Here is a tiny trained network, its code and every weight. The questions are about switching its units off for an input and a target symbol, where a switched-off unit gives its printed mean instead of its output.

import numpy as np


def w(rows, s, z=0):
    codes = np.array(rows[::2]) - 128.0
    scale = np.full(codes.shape[1], s)
    scale[-1] = z or s
    return codes * scale


def norm(h):
    return h / np.sqrt((h * h).mean(-1, keepdims=True) + 1e-5)


def f(y):
    return np.maximum(y, 0)


def softmax(a):
    e = np.exp(a - a.max(-1, keepdims=True))
    return e / e.sum(-1, keepdims=True)


def log_softmax(a):
    a = a - a.max(-1, keepdims=True)
    return a - np.log(np.exp(a).sum(-1, keepdims=True))


def net(x, mask):
    ids = ['αβγδτψ'.index(c) for c in x.split()]
    T = len(ids)
    res = E[ids] + P[:T]
    r = norm(res)
    for j in range(3):
        rows = slice(2 * j, 2 * j + 2)
        q, k, v = (r @ M[0][rows].T for M in (Q, K, V))
        z = softmax(np.where(np.tri(T) > 0, q @ k.T / 2**0.5, -1e9)) @ v
        o = O[0][rows]
        res = res + np.where(mask[j], z, o[:, -1]) @ o[:, :-1]
    y = f(norm(res) @ A[0][:, :-1].T + A[0][:, -1])
    res = res + np.where(mask[3:19], y, B[0][:, -1]) @ B[0][:, :-1]
    return log_softmax(norm(res)[-1] @ U[:, :-1].T + U[:, -1])


Q, K, V, O, A, B = {}, {}, {}, {}, {}, {}
E = w([
[113,108,164],'α',
[118,112,172],'β',
[215,148,165],'γ',
[120,110,124],'δ',
[97,177,115],'τ',
[137,254,204],'ψ',
],0.00087)
P = w([
[231,57,28],'0',
[77,128,255],'1',
[62,127,231],'2',
[51,123,216],'3',
[47,114,208],'4',
[48,114,211],'5',
[55,107,186],'6',
[53,113,183],'7',
[60,108,180],'8',
[58,100,184],'9',
[62,99,185],'10',
[64,92,180],'11',
],0.00031)
Q[0] = w([
[146,127,58],'H0',
[164,87,39],'H0',
[201,254,44],'H1',
[195,248,54],'H1',
[157,169,112],'H2',
[87,86,151],'H2',
],0.0062)
K[0] = w([
[215,136,3],'H0',
[246,110,60],'H0',
[54,188,226],'H1',
[58,188,231],'H1',
[176,152,63],'H2',
[78,115,200],'H2',
],0.004)
V[0] = w([
[235,156,172],'H0',
[124,6,55],'H0',
[71,167,219],'H1',
[112,241,37],'H1',
[201,145,49],'H2',
[126,189,101],'H2',
],0.0016)
O[0] = w([
[89,63,69,96],'H0',
[81,163,194,7],'H0',
[59,84,150,200],'H1',
[55,250,67,139],'H1',
[97,94,191,27],'H2',
[169,97,174,134],'H2',
],0.002,0.0012)
A[0] = w([
[92,197,146,175],'N0',
[169,93,155,136],'N1',
[50,183,111,67],'N2',
[80,199,143,172],'N3',
[95,202,7,22],'N4',
[175,110,170,167],'N5',
[64,94,134,137],'N6',
[113,112,151,100],'N7',
[72,203,152,194],'N8',
[52,162,102,2],'N9',
[128,71,17,184],'N10',
[143,136,179,108],'N11',
[59,99,130,133],'N12',
[116,105,165,67],'N13',
[174,98,140,158],'N14',
[158,98,120,221],'N15',
],0.0016,0.00079)
B[0] = w([
[131,91,111,227],'N0',
[118,149,112,156],'N1',
[172,145,84,204],'N2',
[145,90,104,236],'N3',
[137,50,4,195],'N4',
[128,148,110,166],'N5',
[114,155,120,164],'N6',
[135,133,117,133],'N7',
[142,84,106,253],'N8',
[164,133,28,167],'N9',
[117,148,181,160],'N10',
[115,139,109,149],'N11',
[107,151,128,168],'N12',
[150,137,109,133],'N13',
[124,156,118,156],'N14',
[116,156,138,161],'N15',
],0.0026,0.0014)
U = w([
[165,65,193,68],'α',
[169,40,186,66],'β',
[106,179,165,66],'γ',
[168,230,132,77],'δ',
[148,75,2,253],'τ',
[25,126,186,198],'ψ',
],0.0073,0.003)

Each question gives the input, a string of symbols that net reads in full, and the target symbol t.
The units are the heads (2 rows each of Q, K, V and O) and the neurons (one row each of A and B). Each row of codes is followed by its name. A weight is (code - 128) times the scale printed after its matrix; where a second scale follows, it is the last column's (O, A, B and U).
mask holds one flag per unit, heads first, then neurons. A switched-off unit (its flag False) gives its mean, the last column of its rows in O or B, instead of its output. The means were averaged over made-up inputs and are rounded, as every weight is.
A unit's drop is (log p(t) with every unit on - log p(t) with that unit switched off) / (log p(t) with every unit on - log p(t) with every unit switched off).
The circuit of an input: a set's keep is (log p(t) with only the set's units on - log p(t) with every unit switched off) / (log p(t) with every unit on - log p(t) with every unit switched off). Starting from the 12 units with the biggest drops (on a tie, the unit counted first), units are removed one at a time, each time the one whose removal leaves the highest keep (on an exact tie, the one counted first), for as long as the keep stays at least 0.8.
units of the circuit, in order: the units of the circuit, biggest drop first
top k neurons: the k neurons with the biggest drops, biggest first
which heads matter: for each layer, one digit per head in row order, 1 if its drop is at least 0.15 and else 0, layers parted by /
drop of u: that unit's drop, to one decimal
input ψ τ ψ α τ ψ δ β τ α, target ψ: which heads matter -> 000
input β ψ ψ, target τ: units of the circuit, in order -> H0
input α τ β, target α: units of the circuit, in order -> H1, N4
input τ ψ ψ δ α τ τ γ, target δ: units of the circuit, in order -> N4, N8, N3, N0
input ψ τ τ ψ τ τ ψ τ α β, target ψ: which heads matter -> 010
input δ τ τ τ δ, target δ: which heads matter -> 010
input τ τ β ψ γ ψ ψ, target τ: units of the circuit, in order -> H0, N8
input ψ τ δ, target ψ: which heads matter -> 000
input β τ ψ γ α, target β: units of the circuit, in order -> H1, N4
input ψ β γ β δ τ β τ α β α, target ψ: top 3 neurons -> N4, N8, N3
input δ ψ τ ψ τ δ, target δ: top 2 neurons -> N4, N8
input δ ψ α δ γ τ δ ψ α, target δ: top 3 neurons -> N4, N8, N3
input β δ ψ δ, target β: top 3 neurons -> N4, N2, N9
input δ β δ ψ β δ β, target δ: drop of H1 -> 1.0
input β τ ψ β α ψ τ ψ β, target β: drop of N4 -> 0.3
input α β τ α, target α: drop of N4 -> 0.3
input α τ δ ψ α ψ β β δ, target β: drop of N4 -> 0.4
